Here is a tiny trained network, its code and every weight. The questions are about switching its units off for an input and a target symbol, where a switched-off unit gives its printed mean instead of its output.

import numpy as np


def w(rows, s, z=0):
    codes = np.array(rows[::2]) - 128.0
    scale = np.full(codes.shape[1], s)
    scale[-1] = z or s
    return codes * scale


def norm(h):
    return h / np.sqrt((h * h).mean(-1, keepdims=True) + 1e-5)


def f(y):
    return y / 2 * (1 + np.tanh(0.7978845608 * (y + 0.044715 * y**3)))


def softmax(a):
    e = np.exp(a - a.max(-1, keepdims=True))
    return e / e.sum(-1, keepdims=True)


def log_softmax(a):
    a = a - a.max(-1, keepdims=True)
    return a - np.log(np.exp(a).sum(-1, keepdims=True))


def net(x, mask):
    ids = ['ΓΔΘΠαβεζηλμξστφω'.index(c) for c in x.split()]
    T = len(ids)
    res = E[ids] + P[:T]
    r = norm(res)
    for j in range(3):
        rows = slice(4 * j, 4 * j + 4)
        q, k, v = (r @ M[0][rows].T for M in (Q, K, V))
        z = softmax(np.where(np.tri(T) > 0, q @ k.T / 4**0.5, -1e9)) @ v
        o = O[0][rows]
        res = res + np.where(mask[j], z, o[:, -1]) @ o[:, :-1]
    y = f(norm(res) @ A[0][:, :-1].T + A[0][:, -1])
    res = res + np.where(mask[3:7], y, B[0][:, -1]) @ B[0][:, :-1]
    return log_softmax(norm(res)[-1] @ U[:, :-1].T + U[:, -1])


Q, K, V, O, A, B = {}, {}, {}, {}, {}, {}
E = w([
[106,138,87,92],'Γ',
[102,114,63,71],'Δ',
[98,76,57,76],'Θ',
[69,77,97,73],'Π',
[87,155,110,111],'α',
[95,93,97,104],'β',
[112,164,236,65],'ε',
[90,93,182,142],'ζ',
[202,90,98,146],'η',
[64,154,82,65],'λ',
[105,93,100,110],'μ',
[80,154,96,86],'ξ',
[90,155,107,112],'σ',
[77,151,82,53],'τ',
[42,109,109,252],'φ',
[128,57,169,134],'ω',
],0.016)
P = w([
[64,70,82,1],'0',
[88,82,98,35],'1',
[100,88,104,51],'2',
[107,94,110,61],'3',
[110,95,117,66],'4',
[116,95,120,73],'5',
[118,96,126,78],'6',
[120,95,139,79],'7',
[126,91,144,87],'8',
[134,85,154,95],'9',
[144,86,161,106],'10',
[150,85,172,118],'11',
[155,88,185,130],'12',
[157,95,191,133],'13',
],0.0092)
Q[0] = w([
[18,22,164,34],'h1',
[93,158,55,165],'h1',
[13,29,124,89],'h1',
[49,60,162,38],'h1',
[108,145,115,131],'h2',
[146,214,21,175],'h2',
[110,71,143,100],'h2',
[72,4,147,108],'h2',
[216,112,118,168],'h3',
[114,118,123,76],'h3',
[117,249,110,149],'h3',
[250,181,88,125],'h3',
],0.02)
K[0] = w([
[187,131,216,192],'h1',
[75,181,46,183],'h1',
[183,121,194,218],'h1',
[156,148,184,157],'h1',
[138,111,132,159],'h2',
[253,138,195,59],'h2',
[123,132,100,185],'h2',
[122,96,87,195],'h2',
[197,99,193,100],'h3',
[130,152,100,154],'h3',
[73,210,66,40],'h3',
[204,194,132,61],'h3',
],0.019)
V[0] = w([
[4,150,157,164],'h1',
[166,220,168,61],'h1',
[128,122,217,88],'h1',
[93,162,56,167],'h1',
[112,74,198,126],'h2',
[163,156,116,4],'h2',
[116,154,197,118],'h2',
[181,127,144,70],'h2',
[97,121,62,217],'h3',
[67,111,117,188],'h3',
[171,150,111,103],'h3',
[73,108,127,176],'h3',
],0.017)
O[0] = w([
[1,186,145,199,139],'h1',
[223,165,243,117,15],'h1',
[164,147,167,215,225],'h1',
[62,139,123,58,8],'h1',
[212,154,172,170,154],'h2',
[195,237,36,78,171],'h2',
[173,86,83,165,61],'h2',
[137,215,76,120,99],'h2',
[36,80,210,136,120],'h3',
[76,127,176,179,178],'h3',
[144,99,104,78,69],'h3',
[91,140,169,179,183],'h3',
],0.013,0.011)
A[0] = w([
[111,125,25,98,180],'n1',
[117,73,146,22,127],'n2',
[249,53,175,41,252],'n3',
[239,131,96,100,100],'n4',
],0.018,0.004)
B[0] = w([
[135,88,214,168,254],'n1',
[97,168,66,252,147],'n2',
[23,124,255,71,174],'n3',
[138,40,120,105,248],'n4',
],0.018,0.011)
U = w([
[134,138,84,89,116],'Γ',
[112,119,63,91,114],'Δ',
[62,68,1,125,7],'Θ',
[86,124,166,161,167],'Π',
[126,186,140,124,82],'α',
[42,113,151,169,199],'β',
[215,191,216,127,58],'ε',
[113,221,92,246,51],'ζ',
[121,50,176,47,169],'η',
[114,170,85,100,216],'λ',
[103,74,114,148,1],'μ',
[130,156,97,110,125],'ξ',
[120,183,120,112,155],'σ',
[134,143,96,102,120],'τ',
[85,116,106,145,96],'φ',
[205,61,85,191,172],'ω',
],0.014,0.0035)

Each question gives the input, a string of symbols that net reads in full, and the target symbol t.
The units are the heads (4 rows each of Q, K, V and O) and the neurons (one row each of A and B). Each row of codes is followed by its name. A weight is (code - 128) times the scale printed after its matrix; where a second scale follows, it is the last column's (O, A, B and U).
mask holds one flag per unit, heads first, then neurons. A switched-off unit (its flag False) gives its mean, the last column of its rows in O or B, instead of its output. The means were averaged over made-up inputs and are rounded, as every weight is.
A unit's drop is (log p(t) with every unit on - log p(t) with that unit switched off) / (log p(t) with every unit on - log p(t) with every unit switched off).
The circuit of an input: a set's keep is (log p(t) with only the set's units on - log p(t) with every unit switched off) / (log p(t) with every unit on - log p(t) with every unit switched off). Starting from all 7 units, units are removed one at a time, each time the one whose removal leaves the highest keep (on an exact tie, the one counted first), for as long as the keep stays at least 0.8.
units of the circuit, in order: the units of the circuit, biggest drop first
most important unit: the unit with the biggest drop
k most important neurons: the k neurons with the biggest drops, biggest first
heads that matter: for each layer, one digit per head in row order, 1 if its drop is at least 0.15 and else 0, layers parted by /
drop of u: that unit's drop, to one decimal
input ω ω ζ Π λ τ ω ω σ σ λ β μ μ, target ω: most important unit	h3
input ω τ α, target ω: heads that matter	011
input ξ Γ ω Δ σ λ Δ η ω ω α, target ω: heads that matter	001
input Θ ω ε ζ ω Π, target ω: heads that matter	011
input Γ α Δ σ ξ Θ Θ μ Π ω ε σ, target ε: heads that matter	100
input μ λ η ζ Δ Θ α, target ζ: heads that matter	100
input Θ ε η τ λ β, target η: units of the circuit, in order	h3, h1, n3, n4
input Θ τ Θ ξ η Δ ε, target ε: heads that matter	100
input Θ τ η Θ Θ Θ Θ, target η: heads that matter	100
input Θ ω σ ζ η, target η: heads that matter	001
input Π Δ η ω ξ λ ξ η Δ, target η: units of the circuit, in order	h1, n3
input η ζ λ Θ μ β ξ α ω λ ω Θ Γ Δ, target ω: heads that matter	000
input α ω Θ Γ Π σ ξ α Γ, target ω: units of the circuit, in order	h3, n1, h2
input ξ β η ω ξ Θ ε Γ Δ Θ λ, target ε: units of the circuit, in order	h1
input τ ω Θ σ Θ λ τ λ α Γ Δ, target ω: heads that matter	001
input ω Γ Θ λ ζ Θ μ Γ σ Γ λ Θ λ, target ζ: heads that matter	100
input ω Θ ω Γ ξ Π λ β μ ζ η λ ω, target ω: heads that matter	000
input Θ Δ ω ω Θ ω Θ λ ω Π, target ω: heads that matter	001
input ω σ ζ, target ζ: heads that matter	000
input Γ ω ζ ω Θ ζ τ Π σ β μ σ β Δ, target ζ: most important unit	h1
input α ζ ω β Γ Δ Θ η η Π η, target η: heads that matter	011
input λ Δ η λ, target η: 2 most important neurons	n3, n1
input ε ω Γ η λ λ ξ α λ α, target η: drop of h1	1.6
input λ ζ μ λ α ω α η η ξ, target η: drop of n3	0.5
input ω Θ α Θ α μ Θ λ ω λ Δ ε λ ε, target ε: drop of h1	0.9
input ξ η ζ ω τ, target ω: drop of h2	0.1
input Γ ω σ ω ζ β, target ζ: most important neuron	n4
